Below is a small trained network, with its code and all its weights. Each question gives an input and a class and asks what happens when units are switched off, that is, made to give their printed mean instead of their output.

import numpy as np


def w(rows, s, z=0):
    codes = np.array(rows[::2]) - 128.0
    scale = np.full(codes.shape[1], s)
    scale[-1] = z or s
    return codes * scale


def norm(h):
    return h / np.sqrt((h * h).mean(-1, keepdims=True) + 1e-5)


def f(y):
    return y / 2 * (1 + np.tanh(0.7978845608 * (y + 0.044715 * y**3)))


def log_softmax(a):
    a = a - a.max(-1, keepdims=True)
    return a - np.log(np.exp(a).sum(-1, keepdims=True))


def net(x, mask):
    res = np.array(x, float).reshape(1, 4) / 4 @ E
    u = 0
    for l in range(4):
        y = f(norm(res) @ A[l][:, :-1].T + A[l][:, -1])
        res = res + np.where(mask[u : u + 10], y, B[l][:, -1]) @ B[l][:, :-1]
        u += 10
    return log_softmax(norm(res)[-1] @ U[:, :-1].T + U[:, -1])


A, B = {}, {}
E = w([
[109,136,4],'x0',
[206,160,140],'x1',
[128,128,132],'x2',
[174,48,152],'x3',
],0.0025)
A[0] = w([
[116,173,173,159],'0.n1',
[173,142,127,96],'0.n2',
[254,183,105,32],'0.n3',
[64,101,131,176],'0.n4',
[228,160,130,125],'0.n5',
[28,133,143,251],'0.n6',
[89,68,99,200],'0.n7',
[63,233,171,176],'0.n8',
[163,76,190,87],'0.n9',
[208,171,132,163],'0.n10',
],0.0052,0.0018)
B[0] = w([
[222,147,34,169],'0.n1',
[85,126,141,120],'0.n2',
[40,128,234,152],'0.n3',
[127,153,196,180],'0.n4',
[1,185,161,166],'0.n5',
[177,226,210,251],'0.n6',
[91,214,229,195],'0.n7',
[238,234,28,234],'0.n8',
[174,104,101,164],'0.n9',
[27,152,108,174],'0.n10',
],0.0032,0.0019)
A[1] = w([
[172,141,126,163],'1.n1',
[44,127,45,133],'1.n2',
[18,109,171,195],'1.n3',
[74,84,160,95],'1.n4',
[40,148,152,122],'1.n5',
[127,166,70,185],'1.n6',
[151,3,147,162],'1.n7',
[247,145,155,167],'1.n8',
[86,141,139,4],'1.n9',
[138,113,164,103],'1.n10',
],0.0056,0.0017)
B[1] = w([
[64,90,155,167],'1.n1',
[86,71,171,197],'1.n2',
[116,191,185,221],'1.n3',
[181,212,170,139],'1.n4',
[113,154,193,171],'1.n5',
[140,67,136,210],'1.n6',
[203,254,79,227],'1.n7',
[34,116,159,253],'1.n8',
[163,183,164,88],'1.n9',
[97,158,102,139],'1.n10',
],0.0042,0.0016)
A[2] = w([
[37,231,114,209],'2.n1',
[43,104,145,50],'2.n2',
[99,136,237,175],'2.n3',
[165,157,239,92],'2.n4',
[138,66,200,178],'2.n5',
[185,133,106,22],'2.n6',
[124,112,163,4],'2.n7',
[156,168,253,85],'2.n8',
[160,86,138,119],'2.n9',
[102,151,184,45],'2.n10',
],0.0042,0.0018)
B[2] = w([
[174,98,244,251],'2.n1',
[94,99,147,123],'2.n2',
[66,46,102,213],'2.n3',
[61,96,82,194],'2.n4',
[119,127,5,143],'2.n5',
[167,192,170,101],'2.n6',
[101,203,132,103],'2.n7',
[70,73,62,212],'2.n8',
[126,159,79,109],'2.n9',
[110,159,108,142],'2.n10',
],0.0028,0.0032)
A[3] = w([
[160,2,136,74],'3.n1',
[188,119,136,5],'3.n2',
[118,107,192,142],'3.n3',
[122,204,117,197],'3.n4',
[65,105,145,95],'3.n5',
[165,103,200,74],'3.n6',
[119,79,34,149],'3.n7',
[147,90,72,97],'3.n8',
[129,119,157,35],'3.n9',
[215,159,138,80],'3.n10',
],0.0059,0.0023)
B[3] = w([
[251,199,23,145],'3.n1',
[70,213,166,62],'3.n2',
[61,74,83,253],'3.n3',
[253,144,113,235],'3.n4',
[104,64,156,223],'3.n5',
[23,142,133,154],'3.n6',
[39,52,97,119],'3.n7',
[44,69,128,74],'3.n8',
[133,144,205,98],'3.n9',
[176,235,139,150],'3.n10',
],0.0035,0.0016)
U = w([
[207,210,72,217],'0',
[54,90,163,237],'1',
[1,67,196,4],'2',
[39,25,42,81],'3',
],0.0049,0.0021)

Each question gives the input, the list of numbers given to net, and the class t.
The units are the neurons (one row each of A and B). Each row of codes is followed by its name. A weight is (code - 128) times the scale printed after its matrix; where a second scale follows, it is the last column's (A, B and U).
mask holds one flag per neuron, layer by layer. A switched-off neuron (its flag False) gives its mean, the last column of its row in B, instead of its output. The means were averaged over made-up inputs and are rounded, as every weight is.
A unit's drop is (log p(t) with every unit on - log p(t) with that unit switched off) / (log p(t) with every unit on - log p(t) with every unit switched off).
The circuit of an input: a set's keep is (log p(t) with only the set's units on - log p(t) with every unit switched off) / (log p(t) with every unit on - log p(t) with every unit switched off). Starting from the 12 units with the biggest drops (on a tie, the unit counted first), units are removed one at a time, each time the one whose removal leaves the highest keep (on an exact tie, the one counted first), for as long as the keep stays at least 0.8.
circuit, biggest first: the units of the circuit, biggest drop first
top k neurons: the k neurons with the biggest drops, biggest first
top k neurons in layer l: the k neurons of layer l with the biggest drops, biggest first
drop when u is switched off: that unit's drop, to one decimal
input [1,-6,8,8], class 0: circuit, biggest first => (1.n7)
input [-8,6,3,-4], class 3: top 3 neurons in layer 1 => (1.n7; 1.n3; 1.n4)
input [-4,3,7,7], class 0: top 2 neurons in layer 0 => (0.n9; 0.n8)
input [-6,-4,2,6], class 0: top 2 neurons in layer 2 => (2.n5; 2.n2)
input [1,-3,-2,-5], class 0: top 2 neurons => (0.n8; 0.n3)
input [7,0,3,7], class 0: top 2 neurons => (1.n7; 0.n8)
input [-4,0,4,5], class 0: top 2 neurons in layer 1 => (1.n7; 1.n2)
input [-7,-2,-4,7], class 0: top 4 neurons => (3.n1; 1.n7; 0.n9; 1.n2)
input [-8,6,7,-2], class 3: top 2 neurons in layer 1 => (1.n7; 1.n3)
input [6,-3,-5,7], class 0: top 2 neurons => (1.n7; 0.n8)
input [-8,5,0,-4], class 3: top 2 neurons => (1.n7; 0.n7)
input [5,8,-3,-3], class 2: top 2 neurons in layer 0 => (0.n3; 0.n5)
input [-5,-6,8,8], class 0: top 3 neurons in layer 1 => (1.n7; 1.n2; 1.n4)
input [-8,-1,1,4], class 3: top neuron in layer 1 => (1.n8)
input [1,-4,-1,5], class 0: top 2 neurons in layer 1 => (1.n7; 1.n2)
input [-8,7,-5,4], class 3: drop when 0.n2 is switched off => 0.0
input [4,-6,-8,8], class 0: drop when 1.n7 is switched off => 1.0
input [4,8,-7,5], class 2: drop when 0.n5 is switched off => 1.0
input [-2,-4,-5,-8], class 0: drop when 0.n8 is switched off => 1.2
input [6,7,2,4], class 2: top neuron in layer 1 => (1.n3)
